Below is a small trained network, with its code and all its weights. Each question gives an input and a target symbol and asks what happens when units are switched off, that is, made to give their printed mean instead of their output.

import numpy as np


def w(rows, s, z=0):
    codes = np.array(rows[::2]) - 128.0
    scale = np.full(codes.shape[1], s)
    scale[-1] = z or s
    return codes * scale


def f(y):
    return y / 2 * (1 + np.tanh(0.7978845608 * (y + 0.044715 * y**3)))


def softmax(a):
    e = np.exp(a - a.max(-1, keepdims=True))
    return e / e.sum(-1, keepdims=True)


def log_softmax(a):
    a = a - a.max(-1, keepdims=True)
    return a - np.log(np.exp(a).sum(-1, keepdims=True))


def net(x, mask):
    ids = ['αβδεζηλπτφψω'.index(c) for c in x.split()]
    T = len(ids)
    res = E[ids] + P[:T]
    u = 0
    for l in range(2):
        r = res
        for j in range(2):
            rows = slice(3 * j, 3 * j + 3)
            q, k, v = (r @ M[l][rows].T for M in (Q, K, V))
            z = softmax(np.where(np.tri(T) > 0, q @ k.T / 3**0.5, -1e9)) @ v
            o = O[l][rows]
            res = res + np.where(mask[u + j], z, o[:, -1]) @ o[:, :-1]
        u += 2
        y = f(res @ A[l][:, :-1].T + A[l][:, -1])
        res = res + np.where(mask[u : u + 8], y, B[l][:, -1]) @ B[l][:, :-1]
        u += 8
    return log_softmax(res[-1] @ U[:, :-1].T + U[:, -1])


Q, K, V, O, A, B = {}, {}, {}, {}, {}, {}
E = w([
[124,25,93,68,82,60,198,166,31,96],'α',
[128,55,32,104,96,156,122,144,119,160],'β',
[167,76,179,175,165,156,170,119,148,208],'δ',
[91,129,68,129,99,32,123,90,84,123],'ε',
[66,104,110,94,123,81,140,128,54,86],'ζ',
[66,195,86,90,62,117,170,114,203,166],'η',
[64,118,159,119,232,194,184,242,132,100],'λ',
[113,105,78,228,119,82,195,149,121,184],'π',
[157,90,68,102,123,85,117,158,97,8],'τ',
[112,114,6,145,156,113,123,75,117,187],'φ',
[56,213,67,152,184,84,156,119,171,114],'ψ',
[117,152,103,97,132,176,177,87,156,138],'ω',
],0.017)
P = w([
[81,188,179,184,61,247,85,147,96,152],'0',
[134,123,118,87,198,15,87,165,209,142],'1',
[97,79,146,80,169,127,228,67,89,70],'2',
[126,121,94,164,99,165,66,98,131,64],'3',
[126,129,118,81,209,17,84,173,227,151],'4',
[92,101,171,72,186,145,231,63,98,86],'5',
[168,144,90,154,103,150,68,93,127,63],'6',
[74,108,153,67,204,44,74,204,237,137],'7',
],0.011)
Q[0] = w([
[134,57,122,163,70,74,167,236,69,222],'0.h0',
[131,74,233,88,125,87,125,122,162,104],'0.h0',
[115,122,80,86,98,118,79,157,103,70],'0.h0',
[135,86,99,126,254,94,119,208,158,174],'0.h1',
[41,192,131,85,106,85,180,172,165,88],'0.h1',
[61,74,93,105,85,62,75,89,197,149],'0.h1',
],0.0081)
K[0] = w([
[115,55,153,163,88,80,140,197,88,207],'0.h0',
[100,87,254,89,102,116,117,158,122,95],'0.h0',
[118,125,126,78,90,111,48,147,70,80],'0.h0',
[118,179,150,215,131,173,111,167,70,158],'0.h1',
[21,184,171,112,82,97,128,164,181,82],'0.h1',
[73,196,118,153,48,134,99,42,74,128],'0.h1',
],0.0092)
V[0] = w([
[139,92,121,111,129,94,59,255,147,164],'0.h0',
[213,99,122,185,197,176,163,80,138,122],'0.h0',
[193,205,14,211,68,119,118,112,103,164],'0.h0',
[187,86,68,163,177,120,24,154,130,198],'0.h1',
[124,125,119,81,216,122,165,48,132,122],'0.h1',
[46,166,171,100,99,206,118,41,104,98],'0.h1',
],0.0055)
O[0] = w([
[122,205,209,97,129,101,150,208,146,96,138],'0.h0',
[56,41,69,136,119,157,151,161,94,57,42],'0.h0',
[1,93,217,71,140,172,70,127,170,85,102],'0.h0',
[2,165,201,95,120,72,105,173,152,179,4],'0.h1',
[73,144,37,145,113,69,114,33,135,155,87],'0.h1',
[156,131,83,186,211,161,98,106,156,190,242],'0.h1',
],0.0079,0.0034)
A[0] = w([
[82,166,100,163,165,150,10,87,93,105,102],'0.n0',
[106,181,143,171,78,220,123,165,199,41,67],'0.n1',
[113,155,114,77,127,131,4,145,178,152,184],'0.n2',
[142,113,212,243,53,125,47,76,108,137,149],'0.n3',
[91,102,136,122,75,203,132,199,1,93,220],'0.n4',
[212,143,114,45,120,77,132,114,139,124,132],'0.n5',
[179,49,119,96,55,212,43,162,92,200,3],'0.n6',
[88,158,99,89,122,138,124,66,133,217,109],'0.n7',
],0.008,0.0027)
B[0] = w([
[114,216,128,144,47,239,206,184,193,105,196],'0.n0',
[205,111,180,168,145,103,48,29,240,126,172],'0.n1',
[140,90,254,153,126,110,189,228,164,169,199],'0.n2',
[160,105,93,231,109,62,81,109,17,187,157],'0.n3',
[123,160,131,107,189,190,58,140,109,57,225],'0.n4',
[41,129,151,205,170,196,149,147,208,162,253],'0.n5',
[144,98,158,172,193,77,227,97,82,27,146],'0.n6',
[147,52,231,141,108,91,183,157,63,96,189],'0.n7',
],0.0079,0.0052)
Q[1] = w([
[158,178,57,136,8,171,112,186,234,97],'1.h0',
[121,124,65,108,231,12,135,255,201,255],'1.h0',
[109,193,218,181,177,102,135,138,49,193],'1.h0',
[121,87,31,203,152,93,140,190,193,191],'1.h1',
[181,112,101,40,170,18,178,199,204,196],'1.h1',
[92,102,136,40,162,72,32,182,188,136],'1.h1',
],0.005)
K[1] = w([
[125,187,119,116,63,176,87,120,145,153],'1.h0',
[183,174,234,239,175,186,147,149,71,149],'1.h0',
[108,91,118,129,119,127,153,104,69,110],'1.h0',
[121,155,183,236,104,150,90,144,40,133],'1.h1',
[180,133,253,203,195,134,158,124,112,112],'1.h1',
[133,167,197,155,115,121,139,115,83,71],'1.h1',
],0.0072)
V[1] = w([
[57,251,96,134,160,140,124,130,180,168],'1.h0',
[185,217,127,121,84,92,64,192,145,157],'1.h0',
[118,165,115,158,1,130,118,153,103,139],'1.h0',
[126,90,52,173,116,74,22,122,143,119],'1.h1',
[179,192,132,89,79,150,122,58,168,15],'1.h1',
[169,170,74,105,147,144,117,106,38,147],'1.h1',
],0.0081)
O[1] = w([
[46,223,121,205,210,37,144,107,139,227,100],'1.h0',
[121,52,9,107,109,124,205,157,175,120,3],'1.h0',
[135,235,4,121,67,148,101,203,178,181,42],'1.h0',
[113,16,151,200,99,118,128,238,81,216,40],'1.h1',
[53,100,118,119,185,254,156,114,158,156,136],'1.h1',
[202,97,131,13,201,96,136,77,139,233,76],'1.h1',
],0.0073,0.0048)
A[1] = w([
[106,35,96,69,197,112,157,113,168,174,41],'1.n0',
[145,121,126,174,129,87,181,88,209,124,104],'1.n1',
[166,110,115,206,50,202,93,61,139,199,76],'1.n2',
[4,124,90,146,126,205,183,119,111,89,54],'1.n3',
[133,81,180,140,171,146,161,86,112,88,185],'1.n4',
[156,135,99,120,137,84,229,145,197,64,205],'1.n5',
[165,125,188,166,114,96,161,124,213,179,78],'1.n6',
[162,64,1,191,67,161,155,45,65,103,254],'1.n7',
],0.0074,0.0029)
B[1] = w([
[103,194,131,53,74,189,106,184,94,163,170],'1.n0',
[61,113,40,161,100,104,88,172,83,138,179],'1.n1',
[98,156,114,72,85,2,96,172,206,132,161],'1.n2',
[206,128,132,152,59,127,137,85,90,236,192],'1.n3',
[110,123,62,103,102,61,194,108,137,137,249],'1.n4',
[155,48,144,111,76,155,124,60,107,134,201],'1.n5',
[158,129,30,156,220,95,61,133,64,137,178],'1.n6',
[90,162,148,73,168,162,25,168,123,60,194],'1.n7',
],0.0082,0.014)
U = w([
[3,84,43,104,169,144,86,111,13,81,88],'α',
[77,85,143,163,129,88,206,104,148,110,195],'β',
[201,107,166,145,127,59,95,94,80,185,109],'δ',
[59,181,96,113,131,113,137,187,128,86,54],'ε',
[150,176,110,128,177,177,17,132,34,155,114],'ζ',
[157,77,51,125,137,74,110,128,204,118,82],'η',
[99,132,145,179,249,160,101,99,196,128,254],'λ',
[73,87,143,184,176,150,68,197,101,120,247],'π',
[130,59,87,177,138,213,60,113,127,103,97],'τ',
[101,132,164,148,106,172,126,144,82,169,134],'φ',
[90,123,88,192,172,142,114,110,123,154,103],'ψ',
[125,119,154,69,131,103,92,55,209,181,136],'ω',
],0.006,0.0033)

Each question gives the input, a string of symbols that net reads in full, and the target symbol t.
The units are the heads (3 rows each of Q, K, V and O) and the neurons (one row each of A and B). Each row of codes is followed by its name. A weight is (code - 128) times the scale printed after its matrix; where a second scale follows, it is the last column's (O, A, B and U).
mask holds one flag per unit, layer by layer, with each layer's heads first. A switched-off unit (its flag False) gives its mean, the last column of its rows in O or B, instead of its output. The means were averaged over made-up inputs and are rounded, as every weight is.
A unit's drop is (log p(t) with every unit on - log p(t) with that unit switched off) / (log p(t) with every unit on - log p(t) with every unit switched off).
The circuit of an input: a set's keep is (log p(t) with only the set's units on - log p(t) with every unit switched off) / (log p(t) with every unit on - log p(t) with every unit switched off). Starting from the 12 units with the biggest drops (on a tie, the unit counted first), units are removed one at a time, each time the one whose removal leaves the highest keep (on an exact tie, the one counted first), for as long as the keep stays at least 0.8.
units of the circuit, in order: the units of the circuit, biggest drop first
unit that matters most: the unit with the biggest drop
k most important neurons: the k neurons with the biggest drops, biggest first
drop of u: that unit's drop, to one decimal
input ζ α φ π π α, target β: 2 most important neurons => (0.n5, 1.n7)
input α π π β, target β: 2 most important neurons => (0.n6, 0.n2)
input ψ α ζ ω, target ω: units of the circuit, in order => (0.h0, 1.n2, 1.n6, 0.n1)
input ζ τ π π η ω λ ω, target ζ: unit that matters most => 1.n0
input δ ε τ α ζ π ε π, target δ: units of the circuit, in order => (1.h1, 0.n3)
input ω ω η δ π, target λ: 3 most important neurons => (0.n7, 0.n6, 0.n0)
input ζ π ζ τ η ψ, target α: units of the circuit, in order => (0.h0, 0.h1, 1.n1)
input τ β α ε α α π, target π: units of the circuit, in order => (0.n3, 1.h1, 0.h0)
input β η λ ζ ζ η φ, target φ: units of the circuit, in order => (0.n0, 0.h0, 1.n3, 0.h1)
input π π ψ, target α: units of the circuit, in order => (1.n7, 0.h0, 0.h1)
input ε η ε ζ α α, target β: units of the circuit, in order => (0.n5, 0.h0, 1.n7)
input ψ η φ τ ω δ, target α: units of the circuit, in order => (0.h0, 1.n7, 0.h1)
input π η α ζ π ζ α π, target π: 3 most important neurons => (0.n1, 0.n3, 1.n4)
input ζ φ α δ, target δ: 3 most important neurons => (0.n3, 0.n5, 0.n0)
input ζ τ η, target α: 2 most important neurons => (1.n7, 1.n1)
input β π δ τ π ψ ψ, target ψ: 3 most important neurons => (0.n0, 1.n1, 1.n3)
input β φ π π β, target β: 3 most important neurons => (0.n6, 0.n2, 0.n1)
input λ α ε π λ π τ α, target α: 2 most important neurons => (1.n0, 1.n1)
input ζ α δ π β ζ ε ε, target ζ: unit that matters most => 1.h1
input ζ ζ α φ β, target ζ: 4 most important neurons => (1.n0, 0.n3, 1.n6, 1.n4)
input α ψ η ω, target ω: unit that matters most => 0.n2
input λ ω ε ζ, target ζ: 2 most important neurons => (1.n4, 1.n7)
input π τ α φ ζ λ, target α: 2 most important neurons => (1.n7, 0.n5)
input ψ δ π δ π, target ψ: 2 most important neurons => (0.n0, 1.n3)
input λ ζ ζ δ, target δ: 2 most important neurons => (0.n3, 0.n0)
input π π λ, target α: 2 most important neurons => (0.n5, 1.n7)
input η φ ψ ε δ, target τ: unit that matters most => 0.h0
input τ π ζ π α τ α λ, target φ: drop of 1.n3 => 0.2
input ζ ζ δ, target α: drop of 1.n3 => 0.1
